Below is a small trained network, with its code and all its weights. Each question gives an input and a class and asks what happens when units are switched off, that is, made to give their printed mean instead of their output.

import numpy as np


def w(rows, s, z=0):
    codes = np.array(rows[::2]) - 128.0
    scale = np.full(codes.shape[1], s)
    scale[-1] = z or s
    return codes * scale


def f(y):
    return np.maximum(y, 0)


def log_softmax(a):
    a = a - a.max(-1, keepdims=True)
    return a - np.log(np.exp(a).sum(-1, keepdims=True))


def net(x, mask):
    res = np.array(x, float).reshape(1, 4) / 4 @ E
    y = f(res @ A[0][:, :-1].T + A[0][:, -1])
    res = res + np.where(mask, y, B[0][:, -1]) @ B[0][:, :-1]
    return log_softmax(res[-1] @ U[:, :-1].T + U[:, -1])


A, B = {}, {}
E = w([
[167,133,226,91,114],'x0',
[82,74,183,170,192],'x1',
[246,160,98,68,180],'x2',
[87,164,124,197,89],'x3',
],0.012)
A[0] = w([
[216,136,245,60,98,85],'neuron 0',
[209,242,38,244,243,86],'neuron 1',
[194,150,187,86,211,252],'neuron 2',
[68,82,14,82,207,141],'neuron 3',
[179,248,132,112,1,135],'neuron 4',
[198,143,27,84,168,98],'neuron 5',
],0.011,0.004)
B[0] = w([
[122,129,228,101,192,249],'neuron 0',
[28,213,138,208,164,224],'neuron 1',
[232,104,148,113,165,252],'neuron 2',
[216,125,127,199,228,203],'neuron 3',
[200,48,137,145,7,232],'neuron 4',
[160,216,135,68,156,235],'neuron 5',
],0.016,0.013)
U = w([
[68,194,123,49,137,27],'0',
[164,183,235,31,131,189],'1',
[3,156,165,216,144,253],'2',
[188,101,192,80,162,69],'3',
[91,146,80,128,18,119],'4',
[143,209,38,81,172,145],'5',
],0.011,0.0056)

Each question gives the input, the list of numbers given to net, and the class t.
The units are the neurons (one row each of A and B). Each row of codes is followed by its name. A weight is (code - 128) times the scale printed after its matrix; where a second scale follows, it is the last column's (A, B and U).
mask holds one flag per neuron, in row order. A switched-off neuron (its flag False) gives its mean, the last column of its row in B, instead of its output. The means were averaged over made-up inputs and are rounded, as every weight is.
A unit's drop is (log p(t) with every unit on - log p(t) with that unit switched off) / (log p(t) with every unit on - log p(t) with every unit switched off).
The circuit of an input: a set's keep is (log p(t) with only the set's units on - log p(t) with every unit switched off) / (log p(t) with every unit on - log p(t) with every unit switched off). Starting from all 6 units, units are removed one at a time, each time the one whose removal leaves the highest keep (on an exact tie, the one counted first), for as long as the keep stays at least 0.8.
units of the circuit, in order: the units of the circuit, biggest drop first
unit that matters most: the unit with the biggest drop
k most important neurons: the k neurons with the biggest drops, biggest first
drop of u: that unit's drop, to one decimal
input [-3,-4,-6,0], class 4: 2 most important neurons -> neuron 1; neuron 0
input [-7,8,-3,-3], class 2: 4 most important neurons -> neuron 2; neuron 4; neuron 5; neuron 0
input [4,-8,-8,-4], class 4: units of the circuit, in order -> neuron 2; neuron 4; neuron 5
input [-1,-2,-7,-5], class 2: 3 most important neurons -> neuron 2; neuron 4; neuron 5
input [-2,2,3,0], class 5: units of the circuit, in order -> neuron 0; neuron 4
input [8,-7,1,-1], class 3: units of the circuit, in order -> neuron 4
input [4,0,-8,4], class 2: 3 most important neurons -> neuron 4; neuron 2; neuron 5
input [-3,-2,-5,2], class 2: 3 most important neurons -> neuron 4; neuron 2; neuron 5
input [7,-3,0,0], class 3: 4 most important neurons -> neuron 5; neuron 4; neuron 1; neuron 2
input [-7,6,7,0], class 5: 2 most important neurons -> neuron 5; neuron 3
input [8,-6,-1,-3], class 3: 3 most important neurons -> neuron 4; neuron 5; neuron 1
input [-5,-6,-8,-5], class 5: 3 most important neurons -> neuron 1; neuron 0; neuron 3
input [-2,-2,0,7], class 4: 3 most important neurons -> neuron 0; neuron 4; neuron 3
input [-2,-2,8,8], class 2: units of the circuit, in order -> neuron 1
input [-7,-1,-8,-7], class 5: 4 most important neurons -> neuron 1; neuron 0; neuron 3; neuron 4
input [8,-7,0,-1], class 3: 4 most important neurons -> neuron 4; neuron 5; neuron 1; neuron 2
input [-6,8,8,-8], class 5: 4 most important neurons -> neuron 1; neuron 5; neuron 0; neuron 4
input [2,-1,-2,1], class 4: drop of neuron 1 -> 0.2
input [-4,7,2,5], class 2: drop of neuron 3 -> 0.0
input [-6,-6,7,-3], class 5: drop of neuron 1 -> 0.1
input [-3,-4,-8,-7], class 2: unit that matters most -> neuron 2
